Here is a tiny trained network, its code and every weight. The questions are about switching its units off for an input and a target symbol, where a switched-off unit gives its printed mean instead of its output.

import numpy as np


def w(rows, s, z=0):
    codes = np.array(rows[::2]) - 128.0
    scale = np.full(codes.shape[1], s)
    scale[-1] = z or s
    return codes * scale


def f(y):
    return np.maximum(y, 0)


def softmax(a):
    e = np.exp(a - a.max(-1, keepdims=True))
    return e / e.sum(-1, keepdims=True)


def log_softmax(a):
    a = a - a.max(-1, keepdims=True)
    return a - np.log(np.exp(a).sum(-1, keepdims=True))


def net(x, mask):
    ids = ['αβγδεζηθλμξπστψω'.index(c) for c in x.split()]
    T = len(ids)
    res = E[ids] + P[:T]
    r = res
    for j in range(2):
        rows = slice(4 * j, 4 * j + 4)
        q, k, v = (r @ M[0][rows].T for M in (Q, K, V))
        z = softmax(np.where(np.tri(T) > 0, q @ k.T / 4**0.5, -1e9)) @ v
        o = O[0][rows]
        res = res + np.where(mask[j], z, o[:, -1]) @ o[:, :-1]
    y = f(res @ A[0][:, :-1].T + A[0][:, -1])
    res = res + np.where(mask[2:6], y, B[0][:, -1]) @ B[0][:, :-1]
    return log_softmax(res[-1] @ U[:, :-1].T + U[:, -1])


Q, K, V, O, A, B = {}, {}, {}, {}, {}, {}
E = w([
[209,133,93],'α',
[134,3,229],'β',
[84,86,159],'γ',
[182,131,159],'δ',
[104,114,58],'ε',
[145,198,67],'ζ',
[111,232,66],'η',
[60,198,145],'θ',
[210,66,190],'λ',
[115,168,172],'μ',
[143,107,38],'ξ',
[178,106,187],'π',
[151,153,132],'σ',
[170,131,132],'τ',
[81,112,140],'ψ',
[89,113,105],'ω',
],0.019)
P = w([
[33,2,94],'0',
[188,163,148],'1',
[177,166,159],'2',
[175,169,156],'3',
[172,173,156],'4',
[170,177,154],'5',
],0.0096)
Q[0] = w([
[202,198,136],'head 1',
[52,146,135],'head 1',
[9,52,120],'head 1',
[20,122,71],'head 1',
[118,33,225],'head 2',
[5,100,111],'head 2',
[129,129,127],'head 2',
[181,147,105],'head 2',
],0.014)
K[0] = w([
[24,86,126],'head 1',
[95,245,127],'head 1',
[196,215,220],'head 1',
[204,180,147],'head 1',
[172,18,161],'head 2',
[66,158,99],'head 2',
[108,82,127],'head 2',
[156,139,58],'head 2',
],0.013)
V[0] = w([
[89,228,77],'head 1',
[182,168,3],'head 1',
[186,121,152],'head 1',
[180,63,72],'head 1',
[142,114,126],'head 2',
[84,104,158],'head 2',
[144,107,151],'head 2',
[90,153,130],'head 2',
],0.016)
O[0] = w([
[171,55,138,2],'head 1',
[222,176,22,9],'head 1',
[66,254,125,101],'head 1',
[127,156,20,174],'head 1',
[100,129,101,139],'head 2',
[166,138,96,115],'head 2',
[99,167,69,152],'head 2',
[199,72,186,100],'head 2',
],0.0092,0.0086)
A[0] = w([
[146,165,149,254],'neuron 1',
[34,237,61,198],'neuron 2',
[50,55,77,74],'neuron 3',
[1,148,197,60],'neuron 4',
],0.0083,0.0044)
B[0] = w([
[3,6,101,159],'neuron 1',
[168,155,246,252],'neuron 2',
[182,224,173,150],'neuron 3',
[127,101,2,248],'neuron 4',
],0.0091,0.021)
U = w([
[231,188,200,116],'α',
[67,160,69,163],'β',
[68,51,57,2],'γ',
[141,138,195,187],'δ',
[127,123,42,80],'ε',
[167,110,92,208],'ζ',
[222,65,168,135],'η',
[170,50,255,109],'θ',
[127,197,200,27],'λ',
[82,23,142,45],'μ',
[171,195,72,29],'ξ',
[98,134,161,193],'π',
[151,116,177,230],'σ',
[181,140,232,170],'τ',
[91,38,134,113],'ψ',
[142,83,161,243],'ω',
],0.0092,0.0049)

Each question gives the input, a string of symbols that net reads in full, and the target symbol t.
The units are the heads (4 rows each of Q, K, V and O) and the neurons (one row each of A and B). Each row of codes is followed by its name. A weight is (code - 128) times the scale printed after its matrix; where a second scale follows, it is the last column's (O, A, B and U).
mask holds one flag per unit, heads first, then neurons. A switched-off unit (its flag False) gives its mean, the last column of its rows in O or B, instead of its output. The means were averaged over made-up inputs and are rounded, as every weight is.
A unit's drop is (log p(t) with every unit on - log p(t) with that unit switched off) / (log p(t) with every unit on - log p(t) with every unit switched off).
The circuit of an input: a set's keep is (log p(t) with only the set's units on - log p(t) with every unit switched off) / (log p(t) with every unit on - log p(t) with every unit switched off). Starting from all 6 units, units are removed one at a time, each time the one whose removal leaves the highest keep (on an exact tie, the one counted first), for as long as the keep stays at least 0.8.
circuit, biggest first: the units of the circuit, biggest drop first
most important unit: the unit with the biggest drop
k most important neurons: the k neurons with the biggest drops, biggest first
heads that matter: for each layer, one digit per head in row order, 1 if its drop is at least 0.15 and else 0, layers parted by /
drop when u is switched off: that unit's drop, to one decimal
input γ δ π, target γ: heads that matter => 10
input η λ α λ, target η: heads that matter => 10
input λ η λ, target λ: circuit, biggest first => head 1
input ζ ε π ψ λ, target ζ: heads that matter => 11
input λ σ λ σ η η, target λ: circuit, biggest first => neuron 2; head 1
input α γ π ξ δ, target α: heads that matter => 10
input γ α λ, target γ: 2 most important neurons => neuron 2; neuron 4
input γ ψ η, target γ: circuit, biggest first => head 1; neuron 2; head 2; neuron 4
input α ξ η ε μ, target α: circuit, biggest first => head 1; neuron 4
input η ξ η, target η: 2 most important neurons => neuron 4; neuron 2
input γ β γ, target β: circuit, biggest first => neuron 4; head 1
input β λ ζ η ζ, target β: 2 most important neurons => neuron 4; neuron 2
input θ λ β α δ, target θ: 2 most important neurons => neuron 4; neuron 1
input θ ψ π, target θ: most important unit => head 1
input α ε ζ, target α: circuit, biggest first => head 1; neuron 4; neuron 2
input α η α ψ γ λ, target α: circuit, biggest first => head 1; neuron 4
input α η η, target α: 2 most important neurons => neuron 2; neuron 4
input η ε ψ λ π, target η: drop when neuron 4 is switched off => 0.5
input ζ σ ξ ζ, target ζ: drop when neuron 2 is switched off => 1.1
input θ α ψ σ, target θ: circuit, biggest first => head 1
input λ θ γ ω τ, target λ: drop when neuron 2 is switched off => 2.6
input β θ λ τ α, target β: circuit, biggest first => neuron 4; head 1
input ζ μ ε λ, target ζ: drop when head 2 is switched off => 0.3
input η σ μ, target η: 2 most important neurons => neuron 2; neuron 4
